Below are the code and all the weights of a small trained network. Each question names an input and a target symbol and asks about switching units off, where a switched-off unit gives its printed mean instead of its output.

import numpy as np


def w(rows, s, z=0):
    codes = np.array(rows[::2]) - 128.0
    scale = np.full(codes.shape[1], s)
    scale[-1] = z or s
    return codes * scale


def norm(h):
    return h / np.sqrt((h * h).mean(-1, keepdims=True) + 1e-5)


def f(y):
    return y / 2 * (1 + np.tanh(0.7978845608 * (y + 0.044715 * y**3)))


def softmax(a):
    e = np.exp(a - a.max(-1, keepdims=True))
    return e / e.sum(-1, keepdims=True)


def log_softmax(a):
    a = a - a.max(-1, keepdims=True)
    return a - np.log(np.exp(a).sum(-1, keepdims=True))


def net(x, mask):
    ids = ['ΓΔΣΦΨαβεζ'.index(c) for c in x.split()]
    T = len(ids)
    res = E[ids] + P[:T]
    u = 0
    for l in range(3):
        r = norm(res)
        for j in range(2):
            rows = slice(3 * j, 3 * j + 3)
            q, k, v = (r @ M[l][rows].T for M in (Q, K, V))
            z = softmax(np.where(np.tri(T) > 0, q @ k.T / 3**0.5, -1e9)) @ v
            o = O[l][rows]
            res = res + np.where(mask[u + j], z, o[:, -1]) @ o[:, :-1]
        u += 2
        y = f(norm(res) @ A[l][:, :-1].T + A[l][:, -1])
        res = res + np.where(mask[u : u + 8], y, B[l][:, -1]) @ B[l][:, :-1]
        u += 8
    return log_softmax(norm(res)[-1] @ U[:, :-1].T + U[:, -1])


Q, K, V, O, A, B = {}, {}, {}, {}, {}, {}
E = w([
[123,105,123,112,122,119],'Γ',
[110,108,130,115,114,124],'Δ',
[122,104,143,136,119,122],'Σ',
[106,254,140,102,135,93],'Φ',
[137,123,108,147,99,113],'Ψ',
[106,127,97,146,123,132],'α',
[150,122,158,103,130,118],'β',
[112,122,124,125,166,129],'ε',
[168,126,117,128,149,119],'ζ',
],0.0088)
P = w([
[145,40,101,92,106,220],'0',
[131,47,111,112,125,171],'1',
[125,70,126,130,131,147],'2',
[113,91,131,119,136,112],'3',
[111,118,134,122,136,91],'4',
[110,138,138,138,147,68],'5',
[107,150,141,134,152,43],'6',
[102,153,150,122,170,4],'7',
],0.0031)
Q[0] = w([
[156,144,85,156,60,164],'L0H0',
[81,56,134,139,66,80],'L0H0',
[120,180,126,105,148,254],'L0H0',
[98,60,126,124,99,44],'L0H1',
[68,22,90,151,126,56],'L0H1',
[192,174,105,127,104,216],'L0H1',
],0.0088)
K[0] = w([
[60,101,121,86,112,210],'L0H0',
[89,203,94,159,129,93],'L0H0',
[156,46,136,120,83,178],'L0H0',
[110,195,145,130,190,72],'L0H1',
[133,217,174,105,198,68],'L0H1',
[139,2,97,123,99,220],'L0H1',
],0.0069)
V[0] = w([
[52,122,140,142,217,160],'L0H0',
[83,147,123,45,147,163],'L0H0',
[148,114,226,69,128,126],'L0H0',
[173,106,132,64,194,110],'L0H1',
[167,122,156,114,254,146],'L0H1',
[97,114,41,160,142,97],'L0H1',
],0.0042)
O[0] = w([
[87,141,170,100,254,176,159],'L0H0',
[133,194,138,43,175,91,76],'L0H0',
[197,83,213,21,121,74,43],'L0H0',
[165,140,127,161,63,230,219],'L0H1',
[139,219,180,212,114,201,61],'L0H1',
[168,87,137,76,213,175,254],'L0H1',
],0.0032,0.00097)
A[0] = w([
[103,208,100,176,183,225,33],'L0N0',
[184,255,176,153,87,205,4],'L0N1',
[127,131,125,126,124,127,132],'L0N2',
[175,206,77,48,128,129,109],'L0N3',
[125,118,148,140,155,144,101],'L0N4',
[30,131,123,107,105,133,84],'L0N5',
[127,126,130,129,130,129,124],'L0N6',
[121,192,57,191,75,170,124],'L0N7',
],0.005,0.003)
B[0] = w([
[185,86,220,78,21,83,95],'L0N0',
[88,72,54,165,244,97,36],'L0N1',
[130,130,130,126,128,133,128],'L0N2',
[126,194,3,62,103,117,2],'L0N3',
[115,112,110,129,122,84,103],'L0N4',
[159,94,104,186,90,178,193],'L0N5',
[127,127,127,129,128,124,127],'L0N6',
[106,126,238,32,179,153,113],'L0N7',
],0.003,0.00064)
Q[1] = w([
[212,147,107,129,118,190],'L1H0',
[208,99,113,109,116,146],'L1H0',
[130,255,94,184,160,179],'L1H0',
[86,120,109,112,145,42],'L1H1',
[162,126,53,88,169,127],'L1H1',
[78,109,236,188,92,107],'L1H1',
],0.0073)
K[1] = w([
[155,42,120,99,108,241],'L1H0',
[163,31,125,163,101,129],'L1H0',
[118,126,86,55,122,253],'L1H0',
[57,131,159,107,86,32],'L1H1',
[87,41,122,121,84,199],'L1H1',
[167,202,148,164,166,10],'L1H1',
],0.0054)
V[1] = w([
[148,123,133,131,134,121],'L1H0',
[150,75,131,102,144,154],'L1H0',
[148,159,33,2,103,163],'L1H0',
[58,148,131,140,140,192],'L1H1',
[53,156,138,77,102,148],'L1H1',
[16,151,185,110,103,105],'L1H1',
],0.0036)
O[1] = w([
[124,130,120,116,133,136,130],'L1H0',
[176,181,114,126,200,120,250],'L1H0',
[41,252,156,167,127,20,46],'L1H0',
[128,98,172,171,188,42,87],'L1H1',
[64,136,182,162,122,77,78],'L1H1',
[10,44,225,158,70,137,79],'L1H1',
],0.003,0.0017)
A[1] = w([
[79,135,119,165,61,215,113],'L1N0',
[229,252,89,195,164,181,7],'L1N1',
[154,114,190,163,113,192,90],'L1N2',
[58,106,62,189,137,202,132],'L1N3',
[95,213,88,230,37,52,4],'L1N4',
[150,94,150,120,143,3,113],'L1N5',
[143,63,189,226,146,129,113],'L1N6',
[79,140,127,59,81,49,64],'L1N7',
],0.0045,0.0026)
B[1] = w([
[189,228,155,117,91,127,122],'L1N0',
[211,129,23,145,140,249,133],'L1N1',
[126,167,115,107,198,131,150],'L1N2',
[166,189,165,201,139,29,236],'L1N3',
[117,39,255,92,133,244,91],'L1N4',
[124,166,95,97,86,244,185],'L1N5',
[134,179,74,43,154,134,250],'L1N6',
[141,167,108,218,158,206,115],'L1N7',
],0.0033,0.0017)
Q[2] = w([
[96,78,114,134,95,68],'L2H0',
[78,89,124,27,110,132],'L2H0',
[98,95,48,198,82,140],'L2H0',
[98,181,253,167,129,110],'L2H1',
[150,164,38,190,185,111],'L2H1',
[136,94,161,71,85,158],'L2H1',
],0.0064)
K[2] = w([
[162,26,118,82,83,149],'L2H0',
[59,3,158,130,130,142],'L2H0',
[124,132,30,78,47,145],'L2H0',
[230,182,49,111,41,44],'L2H1',
[96,81,50,227,173,142],'L2H1',
[135,139,207,69,102,140],'L2H1',
],0.0055)
V[2] = w([
[129,167,105,104,112,129],'L2H0',
[245,76,40,132,184,177],'L2H0',
[103,98,113,176,149,7],'L2H0',
[130,130,123,130,128,134],'L2H1',
[152,179,148,22,217,155],'L2H1',
[201,204,116,80,126,41],'L2H1',
],0.002)
O[2] = w([
[95,91,132,118,119,126,120],'L2H0',
[7,243,169,128,102,129,251],'L2H0',
[204,181,132,88,69,146,154],'L2H0',
[121,127,124,124,127,129,128],'L2H1',
[147,171,96,140,53,78,131],'L2H1',
[103,141,207,72,131,33,147],'L2H1',
],0.002,0.0019)
A[2] = w([
[136,209,115,207,79,103,105],'L2N0',
[111,139,103,235,236,20,19],'L2N1',
[151,186,173,94,227,132,104],'L2N2',
[102,142,72,100,103,102,136],'L2N3',
[253,197,92,197,150,199,4],'L2N4',
[118,223,162,189,139,141,74],'L2N5',
[207,98,90,173,99,54,51],'L2N6',
[190,200,204,126,44,147,83],'L2N7',
],0.0054,0.0046)
B[2] = w([
[109,76,135,39,122,99,129],'L2N0',
[122,109,89,151,254,95,252],'L2N1',
[142,83,182,233,76,179,149],'L2N2',
[156,134,184,155,143,130,188],'L2N3',
[247,156,53,120,132,154,160],'L2N4',
[119,76,137,63,100,132,107],'L2N5',
[82,140,104,189,47,125,142],'L2N6',
[197,108,148,165,156,52,118],'L2N7',
],0.0054,0.0022)
U = w([
[102,255,149,80,124,114,157],'Γ',
[57,172,84,144,141,221,33],'Δ',
[127,37,112,34,128,145,159],'Σ',
[87,142,169,136,121,104,4],'Φ',
[94,110,78,190,13,81,156],'Ψ',
[98,116,78,170,224,66,209],'α',
[213,118,198,130,106,28,95],'β',
[146,98,218,216,143,212,100],'ε',
[221,178,58,140,126,187,189],'ζ',
],0.0095,0.0024)

Each question gives the input, a string of symbols that net reads in full, and the target symbol t.
The units are the heads (3 rows each of Q, K, V and O) and the neurons (one row each of A and B). Each row of codes is followed by its name. A weight is (code - 128) times the scale printed after its matrix; where a second scale follows, it is the last column's (O, A, B and U).
mask holds one flag per unit, layer by layer, with each layer's heads first. A switched-off unit (its flag False) gives its mean, the last column of its rows in O or B, instead of its output. The means were averaged over made-up inputs and are rounded, as every weight is.
A unit's drop is (log p(t) with every unit on - log p(t) with that unit switched off) / (log p(t) with every unit on - log p(t) with every unit switched off).
The circuit of an input: a set's keep is (log p(t) with only the set's units on - log p(t) with every unit switched off) / (log p(t) with every unit on - log p(t) with every unit switched off). Starting from the 12 units with the biggest drops (on a tie, the unit counted first), units are removed one at a time, each time the one whose removal leaves the highest keep (on an exact tie, the one counted first), for as long as the keep stays at least 0.8.
circuit, biggest first: the units of the circuit, biggest drop first
unit that matters most: the unit with the biggest drop
k most important neurons: the k neurons with the biggest drops, biggest first
top k neurons in layer l: the k neurons of layer l with the biggest drops, biggest first
which heads matter: for each layer, one digit per head in row order, 1 if its drop is at least 0.15 and else 0, layers parted by /
input Ψ Δ Σ Γ Ψ Γ Σ, target Ψ: unit that matters most -> L0H0
input Δ Σ Σ Γ Σ Σ Γ Δ, target Σ: which heads matter -> 01 / 10 / 00
input Ψ Γ Σ Γ Γ, target Σ: which heads matter -> 11 / 00 / 00
input Σ Φ ζ Σ Γ Σ Σ Ψ, target ε: which heads matter -> 00 / 00 / 00
input Δ Γ Γ, target Δ: 3 most important neurons -> L1N5, L1N7, L1N3
input Ψ Γ α Σ Σ Σ ζ ε, target ζ: circuit, biggest first -> L0H1, L1N1, L2N4
input Γ Σ Ψ Σ α Γ Δ Δ, target Δ: circuit, biggest first -> L1N5, L1N7
input α Δ Γ Δ ζ ζ Σ β, target ζ: which heads matter -> 01 / 01 / 00
input Γ β Γ, target β: circuit, biggest first -> L0H1, L2N7, L0H0
input Σ Σ α ζ β Ψ, target ζ: which heads matter -> 01 / 01 / 00
input Σ Σ Ψ Δ ζ Σ, target ζ: which heads matter -> 00 / 01 / 00
input Σ Δ Γ Δ, target Δ: 2 most important neurons -> L1N7, L1N5
input β Γ β, target β: which heads matter -> 10 / 00 / 00
input Σ ε Γ Γ, target ε: unit that matters most -> L2N2
input Σ Ψ Γ Σ, target Ψ: which heads matter -> 10 / 00 / 00
input Σ α Γ Γ Σ ζ Σ, target ζ: circuit, biggest first -> L1H1, L0H1
input Σ β Σ Γ, target β: circuit, biggest first -> L0H1, L2N7, L1N0
input Γ α ζ Γ Δ, target ζ: circuit, biggest first -> L0H1, L1H1
input Σ Γ α Σ Σ ζ Σ Ψ, target ζ: which heads matter -> 11 / 01 / 00
input β Σ ζ ε Σ Γ, target ε: circuit, biggest first -> L0H1, L2N2
input α Ψ Σ, target α: 2 most important neurons -> L2N1, L0N0
input α Σ Γ, target α: which heads matter -> 10 / 00 / 00
input ε ε α β, target ε: circuit, biggest first -> L2N2
input Γ Ψ Γ Σ Δ, target Σ: circuit, biggest first -> L1H0, L2N1
input Ψ ε Σ Δ, target ε: which heads matter -> 11 / 00 / 00
input Σ β Ψ, target β: 2 most important neurons -> L2N7, L0N7
input Γ Σ Γ α α ζ Γ α, target ζ: top neuron in layer 1 -> L1N1
input Φ Δ α ε Σ Σ Γ Γ, target Δ: 2 most important neurons -> L1N7, L1N5
input Γ Σ Φ Γ Γ Σ, target Γ: 3 most important neurons -> L2N2, L2N1, L1N6
input β Σ Δ, target β: 2 most important neurons -> L2N7, L1N0
